Here is a tiny trained network, its code and every weight. The questions are about switching its units off for an input and a target symbol, where a switched-off unit gives its printed mean instead of its output.

import numpy as np


def w(rows, s, z=0):
    codes = np.array(rows[::2]) - 128.0
    scale = np.full(codes.shape[1], s)
    scale[-1] = z or s
    return codes * scale


def norm(h):
    return h / np.sqrt((h * h).mean(-1, keepdims=True) + 1e-5)


def softmax(a):
    e = np.exp(a - a.max(-1, keepdims=True))
    return e / e.sum(-1, keepdims=True)


def log_softmax(a):
    a = a - a.max(-1, keepdims=True)
    return a - np.log(np.exp(a).sum(-1, keepdims=True))


def net(x, mask):
    ids = ['Γαδηθπτ'.index(c) for c in x.split()]
    T = len(ids)
    res = E[ids] + P[:T]
    u = 0
    for l in range(2):
        r = norm(res)
        for j in range(3):
            rows = slice(4 * j, 4 * j + 4)
            q, k, v = (r @ M[l][rows].T for M in (Q, K, V))
            z = softmax(np.where(np.tri(T) > 0, q @ k.T / 4**0.5, -1e9)) @ v
            o = O[l][rows]
            res = res + np.where(mask[u + j], z, o[:, -1]) @ o[:, :-1]
        u += 3
    return log_softmax(norm(res)[-1] @ U[:, :-1].T + U[:, -1])


Q, K, V, O = {}, {}, {}, {}
E = w([
[144,144,148,60,103,167,129],'Γ',
[10,126,69,202,97,48,242],'α',
[191,78,116,138,160,106,101],'δ',
[150,173,136,155,190,170,134],'η',
[174,173,116,89,181,118,130],'θ',
[174,171,180,143,141,114,132],'π',
[159,96,175,175,132,177,108],'τ',
],0.012)
P = w([
[112,135,130,128,185,148,123],'0',
[187,172,113,113,113,196,188],'1',
[170,184,81,152,116,167,110],'2',
[76,110,214,81,200,109,119],'3',
[65,159,162,138,169,71,2],'4',
[197,115,110,124,133,145,229],'5',
[157,195,49,204,95,105,70],'6',
[106,72,203,88,204,96,184],'7',
[77,162,144,176,157,49,4],'8',
[200,94,135,139,159,134,221],'9',
],0.0058)
Q[0] = w([
[150,254,106,175,146,102,82],'0.h1',
[120,132,77,154,49,125,58],'0.h1',
[149,152,171,143,175,93,156],'0.h1',
[215,125,89,154,97,174,228],'0.h1',
[137,125,116,127,131,122,135],'0.h2',
[126,123,123,124,122,128,128],'0.h2',
[149,105,118,136,142,108,115],'0.h2',
[112,161,145,100,99,157,128],'0.h2',
[116,84,149,165,120,118,126],'0.h3',
[137,136,133,65,143,124,134],'0.h3',
[136,158,116,89,154,136,141],'0.h3',
[125,171,107,88,122,106,73],'0.h3',
],0.018)
K[0] = w([
[53,141,99,154,81,85,74],'0.h1',
[118,174,123,131,140,125,7],'0.h1',
[97,116,93,145,128,104,216],'0.h1',
[74,76,198,87,196,98,153],'0.h1',
[116,112,134,143,139,132,130],'0.h2',
[136,119,133,132,134,113,132],'0.h2',
[107,134,120,120,114,116,104],'0.h2',
[170,126,154,105,145,162,108],'0.h2',
[91,114,111,145,95,128,175],'0.h3',
[172,139,133,97,123,156,142],'0.h3',
[165,137,153,86,160,132,121],'0.h3',
[148,169,108,128,118,135,74],'0.h3',
],0.017)
V[0] = w([
[68,52,96,159,66,255,98],'0.h1',
[151,37,126,167,134,64,106],'0.h1',
[137,114,66,136,219,172,97],'0.h1',
[79,98,17,30,145,86,113],'0.h1',
[52,100,132,101,155,101,202],'0.h2',
[187,144,157,99,206,138,16],'0.h2',
[99,148,166,152,128,86,73],'0.h2',
[89,118,82,146,121,133,202],'0.h2',
[180,131,134,116,118,129,53],'0.h3',
[204,122,184,93,164,158,132],'0.h3',
[143,92,117,124,179,105,141],'0.h3',
[115,89,167,156,157,208,111],'0.h3',
],0.0083)
O[0] = w([
[219,175,123,100,119,131,245,131],'0.h1',
[131,189,155,34,211,79,114,149],'0.h1',
[78,70,95,77,174,146,185,171],'0.h1',
[67,97,254,116,118,132,164,1],'0.h1',
[141,91,92,200,125,109,61,79],'0.h2',
[162,204,164,100,95,178,209,193],'0.h2',
[102,96,115,151,77,169,143,129],'0.h2',
[106,104,99,168,139,72,47,96],'0.h2',
[124,107,99,87,163,67,103,128],'0.h3',
[119,150,66,126,115,75,65,172],'0.h3',
[88,137,148,140,115,133,85,141],'0.h3',
[142,226,95,111,142,95,125,180],'0.h3',
],0.0084,0.0096)
Q[1] = w([
[72,183,137,98,184,178,139],'1.h1',
[138,149,159,79,85,185,212],'1.h1',
[106,167,119,110,97,141,176],'1.h1',
[99,166,116,107,209,198,68],'1.h1',
[63,138,144,111,98,180,202],'1.h2',
[137,121,115,117,197,78,14],'1.h2',
[77,129,51,113,184,191,139],'1.h2',
[141,75,186,140,92,110,172],'1.h2',
[154,122,164,248,189,124,114],'1.h3',
[218,160,94,69,94,112,134],'1.h3',
[97,198,162,176,162,130,115],'1.h3',
[129,57,64,71,89,151,87],'1.h3',
],0.014)
K[1] = w([
[118,189,170,135,180,167,118],'1.h1',
[173,142,165,71,131,255,141],'1.h1',
[152,143,143,95,143,165,96],'1.h1',
[114,201,136,190,158,156,134],'1.h1',
[138,124,181,122,157,208,132],'1.h2',
[67,160,81,83,106,44,119],'1.h2',
[180,159,101,50,252,204,43],'1.h2',
[102,39,134,145,111,149,163],'1.h2',
[205,124,187,114,150,167,64],'1.h3',
[144,145,73,178,99,63,197],'1.h3',
[129,210,153,138,142,190,73],'1.h3',
[90,17,38,125,93,80,128],'1.h3',
],0.015)
V[1] = w([
[188,20,83,46,118,198,96],'1.h1',
[47,77,77,198,92,19,174],'1.h1',
[120,116,110,101,74,49,134],'1.h1',
[88,155,123,146,144,159,234],'1.h1',
[75,112,39,176,226,85,170],'1.h2',
[150,106,106,58,58,114,149],'1.h2',
[133,201,117,123,144,24,86],'1.h2',
[3,146,64,146,101,64,169],'1.h2',
[169,153,89,155,79,146,144],'1.h3',
[124,92,44,140,137,45,194],'1.h3',
[246,139,93,37,140,172,49],'1.h3',
[202,145,153,81,124,166,181],'1.h3',
],0.0066)
O[1] = w([
[24,121,206,152,155,149,33,115],'1.h1',
[164,227,171,18,192,69,185,30],'1.h1',
[146,159,138,134,153,114,127,105],'1.h1',
[140,92,194,131,103,132,203,180],'1.h1',
[90,145,184,144,29,59,175,150],'1.h2',
[115,124,86,101,133,123,91,147],'1.h2',
[57,84,99,86,143,129,191,185],'1.h2',
[125,86,100,175,79,2,175,95],'1.h2',
[91,97,170,123,163,131,132,195],'1.h3',
[43,154,136,193,120,164,131,139],'1.h3',
[123,106,211,205,204,13,136,254],'1.h3',
[117,72,158,157,168,100,77,223],'1.h3',
],0.0068,0.0062)
U = w([
[184,88,188,158,138,197,100,205],'Γ',
[28,74,79,203,110,128,225,48],'α',
[147,147,195,128,39,62,120,193],'δ',
[88,116,90,57,29,161,121,253],'η',
[102,124,66,148,142,82,1,106],'θ',
[216,169,66,133,175,102,190,8],'π',
[61,133,190,48,195,113,136,147],'τ',
],0.0087,0.003)

Each question gives the input, a string of symbols that net reads in full, and the target symbol t.
The units are the heads (4 rows each of Q, K, V and O). Each row of codes is followed by its name. A weight is (code - 128) times the scale printed after its matrix; where a second scale follows, it is the last column's (O and U).
mask holds one flag per head, layer by layer. A switched-off head (its flag False) gives its mean, the last column of its rows in O, instead of its output. The means were averaged over made-up inputs and are rounded, as every weight is.
A unit's drop is (log p(t) with every unit on - log p(t) with that unit switched off) / (log p(t) with every unit on - log p(t) with every unit switched off).
The circuit of an input: a set's keep is (log p(t) with only the set's units on - log p(t) with every unit switched off) / (log p(t) with every unit on - log p(t) with every unit switched off). Starting from all 6 units, units are removed one at a time, each time the one whose removal leaves the highest keep (on an exact tie, the one counted first), for as long as the keep stays at least 0.8.
circuit, biggest first: the units of the circuit, biggest drop first
most important unit: the unit with the biggest drop
which heads matter: for each layer, one digit per head in row order, 1 if its drop is at least 0.15 and else 0, layers parted by /
input θ δ π τ τ τ τ η τ Γ, target α: which heads matter => 111 / 001
input δ α θ π, target δ: which heads matter => 101 / 000
input θ τ δ θ η τ π, target α: which heads matter => 110 / 000
input τ τ τ π α τ δ τ π, target δ: circuit, biggest first => (0.h1 1.h2)
input τ δ τ τ η τ π η δ τ, target α: which heads matter => 111 / 000
input τ δ τ η τ θ, target α: which heads matter => 100 / 000
input δ π θ Γ, target θ: which heads matter => 100 / 000
input π π Γ δ δ, target Γ: most important unit => 0.h2
input π π τ θ θ δ, target η: circuit, biggest first => (0.h1 1.h3)
input τ τ τ τ τ η δ δ, target α: circuit, biggest first => (0.h1 1.h3)
input τ α Γ Γ π δ δ δ α, target τ: circuit, biggest first => (1.h1 0.h1 0.h2)
input θ δ τ Γ α τ τ α, target π: circuit, biggest first => (1.h1 0.h2 0.h1 1.h3)
input τ δ δ τ π, target τ: which heads matter => 110 / 000
input δ δ θ, target τ: most important unit => 0.h1
input τ τ τ τ δ, target π: which heads matter => 010 / 000
input τ τ δ Γ δ Γ τ, target τ: which heads matter => 100 / 000
input α τ θ τ τ τ τ π τ Γ, target η: which heads matter => 010 / 001
input θ π π, target η: circuit, biggest first => (0.h1 1.h3)
input δ η τ α τ α, target δ: which heads matter => 110 / 110
input τ α π π Γ η τ, target Γ: most important unit => 0.h3
input δ α τ δ δ π α τ τ, target δ: circuit, biggest first => (1.h2 0.h1)
input τ δ α τ π θ, target τ: circuit, biggest first => (0.h3 0.h2 0.h1 1.h2)
